Here is a tiny trained network, its code and every weight. The questions are about switching its units off for an input and a class, where a switched-off unit gives its printed mean instead of its output.

import numpy as np


def w(rows, s, z=0):
    codes = np.array(rows[::2]) - 128.0
    scale = np.full(codes.shape[1], s)
    scale[-1] = z or s
    return codes * scale


def f(y):
    return y / 2 * (1 + np.tanh(0.7978845608 * (y + 0.044715 * y**3)))


def log_softmax(a):
    a = a - a.max(-1, keepdims=True)
    return a - np.log(np.exp(a).sum(-1, keepdims=True))


def net(x, mask):
    res = np.array(x, float).reshape(1, 6) / 4 @ E
    y = f(res @ A[0][:, :-1].T + A[0][:, -1])
    res = res + np.where(mask, y, B[0][:, -1]) @ B[0][:, :-1]
    return log_softmax(res[-1] @ U[:, :-1].T + U[:, -1])


A, B = {}, {}
E = w([
[120,119,4,166,200],'x0',
[125,129,128,130,129],'x1',
[130,127,128,127,128],'x2',
[63,55,93,108,37],'x3',
[108,22,169,120,216],'x4',
[75,173,118,18,172],'x5',
],0.012)
A[0] = w([
[67,152,123,38,156,126],'n1',
[114,84,124,227,73,95],'n2',
[157,73,163,128,173,109],'n3',
[117,95,137,115,167,103],'n4',
[155,163,89,121,92,86],'n5',
[147,166,98,127,86,70],'n6',
[142,213,103,142,71,113],'n7',
[134,138,251,84,72,120],'n8',
[105,58,154,137,179,98],'n9',
[149,107,125,217,109,42],'n10',
[125,147,61,180,181,118],'n11',
[11,61,73,78,47,2],'n12',
[117,147,181,165,194,86],'n13',
[99,45,136,93,182,114],'n14',
[118,143,102,24,147,102],'n15',
[160,162,108,118,179,88],'n16',
[100,151,212,119,93,93],'n17',
[187,192,155,148,174,47],'n18',
[177,192,183,134,216,38],'n19',
[95,181,91,47,152,111],'n20',
[134,66,134,107,152,62],'n21',
[173,104,96,208,117,129],'n22',
[121,62,96,135,71,57],'n23',
[150,172,139,144,163,50],'n24',
[174,118,191,224,104,93],'n25',
[56,165,111,64,151,88],'n26',
[117,206,74,141,83,89],'n27',
[163,116,74,114,134,123],'n28',
[92,146,133,71,138,90],'n29',
[149,187,83,104,83,97],'n30',
[120,123,93,148,147,91],'n31',
[92,120,22,125,160,108],'n32',
[101,132,15,165,166,124],'n33',
],0.015,0.0067)
B[0] = w([
[227,102,84,199,100,208],'n1',
[197,139,80,151,103,215],'n2',
[76,185,181,165,46,192],'n3',
[118,150,180,166,107,167],'n4',
[85,159,201,150,98,174],'n5',
[95,128,164,161,124,172],'n6',
[31,132,195,176,97,221],'n7',
[141,2,172,41,216,236],'n8',
[86,151,192,167,68,204],'n9',
[204,129,101,178,108,189],'n10',
[132,63,162,76,173,228],'n11',
[37,234,3,55,183,228],'n12',
[73,153,101,141,144,181],'n13',
[74,190,217,199,99,217],'n14',
[229,127,130,169,72,195],'n15',
[127,146,96,82,118,182],'n16',
[144,52,176,42,193,190],'n17',
[62,190,23,86,146,199],'n18',
[76,157,37,94,138,218],'n19',
[206,160,113,163,103,210],'n20',
[76,128,147,185,98,168],'n21',
[219,136,94,134,99,215],'n22',
[103,168,48,109,151,182],'n23',
[85,153,88,111,150,165],'n24',
[218,144,93,131,105,220],'n25',
[214,124,100,182,89,194],'n26',
[68,133,180,199,102,213],'n27',
[120,88,160,100,144,165],'n28',
[199,114,79,159,125,166],'n29',
[84,121,189,183,85,198],'n30',
[155,117,170,104,174,160],'n31',
[145,59,176,55,211,229],'n32',
[127,25,189,54,175,252],'n33',
],0.0098,0.016)
U = w([
[150,38,176,27,156,97],'0',
[249,138,84,169,90,89],'1',
[49,153,204,188,83,89],'2',
[66,187,13,57,136,252],'3',
],0.013,0.0036)

Each question gives the input, the list of numbers given to net, and the class t.
The units are the neurons (one row each of A and B). Each row of codes is followed by its name. A weight is (code - 128) times the scale printed after its matrix; where a second scale follows, it is the last column's (A, B and U).
mask holds one flag per neuron, in row order. A switched-off neuron (its flag False) gives its mean, the last column of its row in B, instead of its output. The means were averaged over made-up inputs and are rounded, as every weight is.
A unit's drop is (log p(t) with every unit on - log p(t) with that unit switched off) / (log p(t) with every unit on - log p(t) with every unit switched off).
The circuit of an input: a set's keep is (log p(t) with only the set's units on - log p(t) with every unit switched off) / (log p(t) with every unit on - log p(t) with every unit switched off). Starting from the 12 units with the biggest drops (on a tie, the unit counted first), units are removed one at a time, each time the one whose removal leaves the highest keep (on an exact tie, the one counted first), for as long as the keep stays at least 0.8.
units of the circuit, in order: the units of the circuit, biggest drop first
k most important neurons: the k neurons with the biggest drops, biggest first
drop of u: that unit's drop, to one decimal
input [7,-2,-4,-1,8,5], class 2: units of the circuit, in order => (n14)
input [-1,-2,-1,-3,3,-3], class 1: 3 most important neurons => (n12 n7 n27)
input [7,7,-2,6,-5,3], class 0: 2 most important neurons => (n33 n32)
input [6,-8,-1,-5,-7,4], class 2: 4 most important neurons => (n27 n7 n8 n30)
input [3,-5,-6,-3,-6,5], class 2: 3 most important neurons => (n7 n27 n30)
input [8,-6,-3,3,-8,-6], class 0: 3 most important neurons => (n33 n32 n11)
input [6,8,-3,-6,2,-6], class 0: 4 most important neurons => (n11 n33 n12 n1)
input [-3,-7,5,-1,1,-4], class 1: 4 most important neurons => (n33 n32 n11 n25)
input [-8,-6,8,-8,-6,-1], class 0: 3 most important neurons => (n8 n17 n12)
input [0,-7,-2,6,3,-5], class 3: 2 most important neurons => (n12 n23)
input [7,-4,-1,-5,-8,7], class 2: 4 most important neurons => (n27 n7 n30 n8)
input [0,1,4,-6,6,3], class 2: 4 most important neurons => (n12 n14 n3 n9)
input [-8,-5,-1,-4,-7,-5], class 0: 2 most important neurons => (n8 n17)
input [-6,-7,-8,8,0,7], class 3: units of the circuit, in order => (n12)
input [7,-1,-3,1,-7,4], class 0: 4 most important neurons => (n33 n32 n11 n14)
input [-1,2,4,8,-8,2], class 2: drop of n6 => 0.6
input [3,2,-7,4,3,0], class 3: drop of n8 => 0.8
input [-6,-1,-5,-4,0,-5], class 0: drop of n8 => 5.2
